In the rows, zero is written as 128.
Each row is followed by its class.
[102 126 137 133 181 141 145 119 142 135 141 117 252 107 121 126 133 105
  71 136 172 159 119  81 133 136 159 103 139 134 109 148 146 132 140 156
 112 156  59 147 122 124]
Z618
[ 90 143 148 149 126 143 135 118 138 151 126 115 190 101 137 133 149  96
  78  99 170 134 119 105 116 128 172 145 142 114 127 154 136 135 160 155
 147 140 135 165 138 114]
z518
[ 87 134 142 134 134 133 130 121 131 153 149 117 210  95 141 147 152 122
 119 103 165 119 120 115 139 103 157  85 146 108 143 150 155 138 117 148
 113 135 117 151 130 141]
Z618
[ 80 128 123 119 163 130 118  64 142 147 147 112 216 101 122 121 127 135
 128 142 155 115 120 110 126 136 142  41 145 105 121 143 108 147 114 161
 127 114  73 131 157 154]
z518
[116 108  97 142 148 126 127 151 103 129 208 117 252  70 102 131 136  70
 138 130 198 179 126 113 116 101 179 131 139 132 146 168 132 141 156 188
 137 158  92 119 137 118]
Z618
[104 131  98 144 143 136 135  84 105 143 193 100 252  68 125 159 135  98
 148 137 194 143 141  87 133 101 173  73 155 108 135 159 116 145 144 189
 138 147  85 148 115 120]
z518
[135 127 109 146 122 112 126 127 133 117 168 113 141 103 156 125 144  59
 140 130 153 119 120 121 138 120 174 145 106 120 129 154 119 149 129 184
 131 151 153 100 142 132]
Z618
[ 76 132 132 131 155 133 140  87 119 141 132 114 252  97 111 136 123 152
 130 140 165 129 127 120 142 106 133  45 110 110 149 134 118 143 143 138
 125 137  63 126 116 127]
Z618
[120 121 112 143 120 132 132 129 127  93 174 127 184 131 134 100 140  94
 131 140 163 108 121  98 138 133 143 141 134 130 118 156 132 113 117 152
 132 145 104 136 125 133]
z518
[ 74 140 121 139 100 160 132 143 130 133 207 125 252  78 116 122 140 142
 145 156 148 114 132 112 138 132 192 128 133 111 114 142 141 154 130 142
 129 114  44 110 157 148]
Z618
[134 110 115 145 154 153 158 125 108  88 194 124 252  94 103 126 140  95
 156 112 198 147 107  92 138 121 163  64 142 112 131 153 135 150 161 168
 138 154  66 128 114  94]
Z618
[110 112 119 131 149 119 128 136 142 112 125  97 190 139 126 135  75  94
 113 140 164 130 151 100 132 135 110  82 131 131 123 157 143 138 144 154
 135 142 101 130 117 141]
z518
[ 91 136 153 143 132 151 157 126 136 161 170 120 216  99 168 133 149 102
 118 119 173 139 126  88 132 121 168 132 131 142 135 146 135 131 140 157
 111 137 106 147 128 114]
Z618
[ 90 121 113 122 124 118 130  92 112 136 165 109 172  92 150 123 110 120
 161 138 116 124 143  89 148 106 147 111 126 116 110 154 119 101 120 160
 125 125 142 158  46 134]
z518
[131 112 138 135 141 133 164 122 138 130 143 128 212 102 129 125 134 108
 115 104 187 114 126  69 122 115 158  89 122 122 131  69 115 129 143 136
 116 132 105 147  96 132]
Z618
[159 115 117 114 117 151 108 135 131 115 152 143  93 113 128 128 128 118
 134 117 226 127 117 124 132 113 129  92 127 125 160 147 131 144 102 101
 135 141 114 138 157 135]
Z618
[145  99 107 130 142 154 154 110 157 130 190 122 180 121  99 117 119 119
 168 137 173 141 127  79 130 140 159 112 134 120 125 124 157 112 118 124
 137 129  92 142  84 108]
z518
[ 95 123 154 142 114 164 147  35 123 144 178 111 172  97 161 126 142 101
 124 108 152 114 136  97 119 110 182 143 144 128 121 140 129 123 151 154
  85 130 132 157  92 110]
Z618
[100 134 113 134 143 142 128 129 143 146 175 124 252 106 119 113 139 101
 137 145 149 166 118 127 131 147 169 134 146 124 122 137 119 113 146 170
 119 131  65 119 151 131]
z518
[138 112 126 129 156 131 167 127 136 111 198 117 189 101 116 102 130 105
 153 130 176 123 123  66 145 129 168 134 126 147 127 146 146 104 146 158
 124 139  84 137  78 102]
Z618
[122 129 153 151 111 139 102 133 143 153 142 118 154 109 139 130 145  95
 125 111 138 107 112 123 107 119 156 125 140 134 133 145 135 129 164 148
 127 127 135 141 177 135]
z518
[102 135 116  41 101 148 120 123 145 116 172 120 128  98 122 110 115 126
 155 145 140  99 121 108 136 104 131 104 130 113 102 139 128 109 100 127
 128 131 132 149 104 133]
Z618
[ 97 114 143 145 155 142 179 111 123 136 162 125 252  85 122 122 114 131
 138 117 196 122 117  71 136 110 143  49 133 125 108 154 117 103 167 155
 125 140  72 134 106 127]
z518
[184 124 112 149 123 167 130 173 149 118 219 117 252  64 120 119 143 120
 140 123 146 120 137 109 137 114 178 120 125 123 109 145 142 119 146 145
 127 139  62 126 162 101]
z518
[ 95 128  96 123 134  94  64 131 129 102 139 133 210 126 160 123 150  49
 122 137 155 152 110 110 133 112 146 129 122 135 137 159 127 141 135 171
 137 156 130 136 144 133]
Z618
[145 132 111 144 120 159 129 131 149 119 191 128 109  96  94 116 131 136
 161 124 165 112 107 127 117 137 147  89 170 112 121 127 121  95 115 126
 144   4 104 156 153 121]
Z618
[ 59 129 125 123 129 134 102 129 133 126 148 116 222 114 130 134 124 139
 127 151 109 125 126 125 127 109 146 119 115 163 124 150 128 134 129 147
 132 138 106 134 113 134]
Z618

Each row is followed by its class. Each block has new classes.
[106 138 144 120 128  97 144 138 137 122 122  92 126 114 122 126  94 119
 120 132 122 137 116 133 123 137 120 128 130 146 110 125 125 125 158 127
 112 180 119 149 130 126]
P
[133 134 139 123 119 106 144 134 142 124 122  98 130 124 122 125  96 113
 118 113 128 153 114 125 127 136 127 122 138 140  76 127 135 118 149 135
 109 181 115 138 120 129]
D
[138 129 117 131 129 142  96 121 117 124 130 150 135 143 114 131 148 137
 124 109 127 119 133 130 133 119 143 124 119 116 120 132 123 130 110 133
 136  97 124 121 121 125]
P
[102 121 137 132 142 150 114 140 125 143 133 133 132 134 126 123 127 153
 130 166 106 136 157 135 124 135  90 122 120 126 159 118 112 141 103 118
 148 115 118 162 119 114]
C
[138 130 120 141 131 132 112 119 124 126 128 140 135 150 113 127 141 127
 136 122 136 121 130 133 126 126 126 126 113 120  91 131 125 117 104 135
 132 109 132 136 120 126]
F
[127 127 127 135 139 171 115 135 130 131 124 136 130 131 129 117 141 143
 133 144 116 108 149 138 123 132 112 119 119 123 146 127 123 140 107 124
 142 111 111 133 123 124]
D
[123 121 125 135 131 137 121 125 129 133 131 133 134 126 120 128 130 126
 126 131 126 123 135 132 126 138 123 134 124 120 114 126 126 124 120 120
 141 122 116 146 120 127]
J
[131 130 127 133 131 141 124 125 120 135 126 139 124 134 123 122 131 139
 130 133 118 112 143 136 131 132 124 128 115 122 113 134 124 130 107 127
 134 112 125 143 120 125]
F
[111 131 144 122 135 126 146 152 137 107 118 108 120 102 143 120 100 136
 123 156 109 119 138 125 130 147  89 126 130 137 166 122 124 146 141 115
 130 163 110 156 126 121]
D
[119 134 140 133 137 141 121 128 123 133 125 142 125 127 123 124 128 134
 135 149 114 107 141 131 129 133 107 122 119 131 146 121 121 142 109 133
 140 127 113 143 116 121]
F
[134 135 128 131 125 118 128 127 132 125 124 112 127 131 124 130 119 123
 126 124 133 130 107 131 120 123 127 129 132 131  80 137 128 120 122 137
 115 142 128 133 134 137]
J
[135 142 116 139 124 131 104 118 122 126 127 138 141 138 108 125 154 130
 139 129 116 116 130 128 127 125 125 122 108 127  75 126 131 125 101 127
 139 111 119 136 116 137]
C
[136 125 129 129 120 134 125 125 127 133 129 126 132 153  91 123 134 134
 128 133 124 129 129 132 125 119 137 126 114 128 107 131 133 120 104 123
 132 124 128 125 123 131]
J
[107 124 136 125 138 144 119 130 127 139 122 136 120 120 146 124 133 143
 135 170 112  97 158 132 132 141  98 128 118 125 214 126 105 150 116 116
 151 108 119 132 126 117]
C
[129 136 139 129 107 105 143 123 133 121 127 101 134 130 110 132 111 114
 126 104 136 149 109 126 124 127 141 129 130 135  42 124 136 109 123 135
 105 166 116 149 136 143]
P
[146 115 107 123 119 121 138 105 119 122 132 154 130 119 143 134 153 121
 133 103 165 147 118 115 130 118 182 135 137 110 165 141 135 123 148 138
 126  90 165  73 153 125]
P
[127 116 118 136 129 135 122 122 120 128 131 147 129 136 142 125 141 138
 130 132 132 118 133 135 136 123 132 130 112 118 165 133 127 136 123 124
 140  88 134 107 127 122]
C
[114 137 139 133 135 140 143 155 131 115 127 105 121 117 131 123 101 134
 123 160 111 120 138 136 122 144 100 120 135 143 141 123 124 142 137 119
 122 168 115 154 127 128]
P
[144 133 123 129 117 127 117 112 126 126 131 124 143 140 119 130 138  74
 137  93 141 126 115 128 133 111 148 124 123 127  85 125 135 113 124 126
 121 117 141 123 131 134]
F
[118 138 137 119 136 129 135 144 138 134 124 112 126 119 129 125  97 132
 131 153 113 121 140 130 112 137  97 126 127 141 146 125 124 134 133 129
 110 148 114 153 126 124]
C
[131 118 109 126 135 125 140 124 126 120 128 145 123 113 148 147 137 132
 133 140 142 126 136 125 127 131 139 124 135 126 208 132 126 141 146 123
 138 103 137  96 134 123]
P
[134 122 131 135 133 135 109 134 117 131 132 155 123 131 130 128 146 139
 134 138 133 116 139 127 132 129 128 126 122 118 160 123 125 135 120 126
 143 108 142 121 122 124]
D
[135 127 129 129 117 106 134 120 135 121 130 114 130 121 125 130 114 120
 126 103 138 145 105 121 128 114 145 132 139 137  90 130 138 113 153 136
 112 142 133 134 131 137]
P
[129 138 135 131 123 112 132 134 137 127 129 109 130 123 113 123 105 122
 130 119 115 132 115 130 115 125 113 124 134 138  80 126 142 125 131 129
 111 161 121 156 128 128]
F

Each row is followed by its class.
[137 127 139 164 104 123 138 122 146 120 102 139 118 122 140 131 155 118
 150 105 132 107 127 113 136 155 137 157 113 111 131 112  94 119 126 121
 124  86  98 139 130 153]
Z154
[138 127 149 150  80 118 150 115 140 115 148 111 124 137 108 141  99 124
 143 137 101 129 134 126 121 112 122  92 120 122 142 145 148 122 140 108
 139 120 125 101 135 105]
Z872
[140 130 108 124 116 115 161 134 121 142 114 117 141 114 103 126 131 102
 147 110 142 119 131 108 110 147 120 111 137 123 126 113 138 138 121 126
 127 114 127 138 138 142]
z837
[113 123 141 122 105 139 137 141 106 127 114 116 135 127  97 150 131 114
 120 122 129 138 125 111  88 155 138 164 136 128 120 111 138 152 122 130
 126 114 124 120 139 133]
z628
[136 137 146 124 109 145 127 128 161 128 117 137 110 119 128 139 134 130
 154 114 111  99 132 129 141 120 125 143 123 127 147 151 120 128 126  95
 131 146 121 132 123 114]
z297
[131 129 132 114 105 102 144 119 143 165 117 141 130 112 126 147 160 139
 148  94 120 114 111 124 143 163 111 140 132 129 144 156 116 116 141 138
 122 128 164 145 137 120]
Z154
[125 126 128  98 109 101 136 100 132 150 102 137 129 131 129 150 135 134
 143 104 137 116 136 124 175 136 110 124 115 121 131 100 143 126 137 120
 124 103 132 138 135 151]
z72
[128 115  92 120 111 102 130 131 125 129  97 134 112 119  91 125 116 125
 152  97 135 128 149 115 149 123 112 128 113 114 125 124 116 111 119 127
 133 110 157 146 135 118]
z297
[134 140 129 113 113 116 148 112 145 152 102 145 129 115 129 146 128 122
 143  87 122 106 122 120 153 160 120 121 136 124 119 126 144 128 118 110
 125 135 152 144 134 137]
Z154
[140 118 120 108  94 107 130 108 132 121 116 150 119 115  99 121 146 127
 150  86 119 108 141 117 130 141 121 155 124 120 143 154  95 114 121 109
 122 101 125 153 138 138]
Z154
[140 139 121 127  86 112 166 124 135 133 107 124 130 113 130 144 118 107
 146 108 128 112 119 108 115 157 126 118 130 113 116 105 154 133 122 112
 135 120 127 133 137 134]
Z657
[140 113 103 114  86 105 126 119 128 133 127 122 123 133  87 156 147 125
 156 141 139 122 147 114 131 115 116 127 116 117 159 118 106 123 146 123
 131  91  95 134 135 143]
Z872
[139 136 141 128 103 110 146 104 137 139 136 126 122 119  97 140 122 121
 148 122 119 111 143 125 144 114 111  95 128 131 133 143 125 126 140 111
 129 109 128 120 131 130]
Z872

Each row is followed by its class. Each block has new classes.
[146 154 139  77 155 161 101 132 163 147 173 107 133 129 123 118 140 110
 153 138  92 118 131 154 103 151 105 119 158 100 151 124 155  78 109 126
 109  98 133  76 134 129]
(48)
[140 148 118 110 113 173  91 147 120 169 103 115 142 140 131 160 114  82
 122 103  87 142 199 126  77 120 103 121 151 132 133 114 211 119 139  94
 121 142 199  72 146 129]
(38)
[134 113 117 124 161 168 118 133 131 111 114 105 153 132 123 149 120 120
 161  89 143 142 111 157 129 126 126 112 137 116 118 106  88 149 133 116
 115 137  89  70 119 126]
(54)
[128 117 150 125 137 122 127 141 154 125 116 120  98 157 117 127 116  71
 185 160 161 178 138 157 143 139 129 129 165 124 148 127 121 146 126 142
 115 140 115 134 147 117]
(45)
[119 122 140 134 146 138  99 136 112 124 114 117 135 116 115 140 160 112
 138  97 117 153 125 133 119 123 131 122 137 125 114 116 113 131 140 120
 107 126 123  89 126 131]
(55)
[130 124 118 120 160 130 105 170 136  90 149 102 140 131 124 138 127 124
 127  90 120 147 103 134 112 141 110 128 152 103 134 114 130 143 132 117
 115 124  63  93 133 126]
(38)
[141 128 131 137 130 122 107 143 121 109  99 117 126 113 131 137 129 120
 118 110 135 153 145 137 133 127 125 137 106 126 109 135 133 164 140 117
 127 137 132 117 123 126]
(55)
[126 125 120 140 118 139 118 129  71 141 119 111 143 135 124 154 110 113
  90 114 134 121 160 103  95 113 125 121 120 133 107 105 153 172 150 110
 115 125 149 106 150 115]
(45)
[136 144 152 112 145 160  71 106 172 155 152 116 138 129 115 102 139 107
 142 119 100 114 140 151  91 121 112 130 164 109 144 139 139  94 128 121
 136 127 131  70 134 121]
(48)
[131 143 143 143 127 204 138 122 121 143 103 129 144 147 124 141 127 135
 146 128 119 137 108 131 113 120 146 119 115 161 135 124  90  77 141 121
  99 112 146  81 109 132]
(39)
[134 125 134 136 149 152 109 155 140 119 106 124 160 125 137 154 128 112
 129 136 132 136 127 134 120 112 114 128 123 128 135 128 134 164 128 112
 114 139 128 108 129 114]
(44)
[136 128 141 126 156 147  90 134 172 128 122 110 135 124 119 132 122 106
  95 137 115 113 146 150 113 112 125 131 131 127 130 125 116 129 125 125
 132 136 149 110 124 120]
(44)
[114 119 124 138 132 133 119 118 132 135 120 115 139 120 127 121 140 115
 153 107 116 151 156 147 145 132 109 140 145 109 130 127 121 132 130 122
 129 131 128 116 132 134]
(55)
[128 132 136 121 122 156 112 127 165 137 115 126 127 120 125 124 128 135
 148 136 103 124 177 113 126 135 113 126 147  92 142 140 140 103 122 120
 110 136 149  94 110 130]
(48)
[132 114 111 125 150 124 130 134 110 123 117 110 113 124 142 142 131  89
 179 149 148 157 140 132 144 124 137 129 151 133 123 125 115 136 145 123
 118 133 135 131 148 132]
(50)
[131 133 156 132 170 142  96 144 163 109 138 115 118 126 116 108 109 109
 148 128 138 140 120 144 117 122 128 135 140 121 140 121 116 123 124 122
 123 110 120 102 139 114]
(54)
[135 132 161 135 168 130  96 141 148 123 153 116 130 130 123 116 113  94
 123 123 130 131 114 138 111 121 124 127 135 120 130 118 122 132 136 125
 115 123 110 111 153 126]
(55)
[130 122 124 121 147 154 118 138 114 140 130 107 151 120 125 141 120  97
 144 155 144 143 101 130 110 129 146 126 126 146 132 123 115 140 142 131
  98 117 101 112 116 125]
(50)
[141 128 132 128 160 133 105 151 141 103 211 124 143 128 134 145 135 119
 122 113 133 125 121 130 112 113 133 122 133 118 124 132 121 138 143 122
 120 121 127 115 144 120]
(44)
[137 125 148 127 151 131  80 118 174 140 125 113 100 125 132 131 123  99
 139 147 134 101 155 124 113 120 137 116 135 116 118 134 121 105 137 128
 128 136 170 113 160 119]
(36)
[130 159 138 105 164 132  89 131 154 150 124 127 126 105 125  99 146 102
 144 136 118 138 132 149 120 122 125  99 167 108 135 122 149  97 113 125
 106 123 141  86 146 123]
(48)
[121 136 141 158 141 146 103 134 146 121 100 129 125 124 122 122 129 168
 122  91 121 122 125 133 134 119 119 127 131 128 110 153 144 135  96 106
 137 121 152  86 125 120]
(38)
[133 115 133 125 152 153  92 119 126 114 126 103 169 123 114 138 140 129
  99 117 132 114 119 138 126 107 123 126 132 128 113 149 152 161 137 111
 137 126 110  95 113 137]
(50)
[137 142 110 104 133 141  90 151 128 107 103  92 150 115 156 161 130 145
 112 145  91 109 129 121 110 126 119 127 130 135 114 156 190 147 132 103
 114 125 151  94 115 143]
(38)
[129 122 160 145 161 157  92 143 160 107 131 111 117 120 123 136 115 112
 132 118 135 140 131 150 114 105 137 130 124 127 130 131 110 149 130 108
 124 128 139 117 153 114]
(44)
[141 118 151 122 149 107  77 134 206 130 157 125 109 125 126 117 127 108
 141 174 100  89 163 139 115 121  92 128 143 109 143 131 156 102 123 122
 136 132 145 131 157 113]
(38)
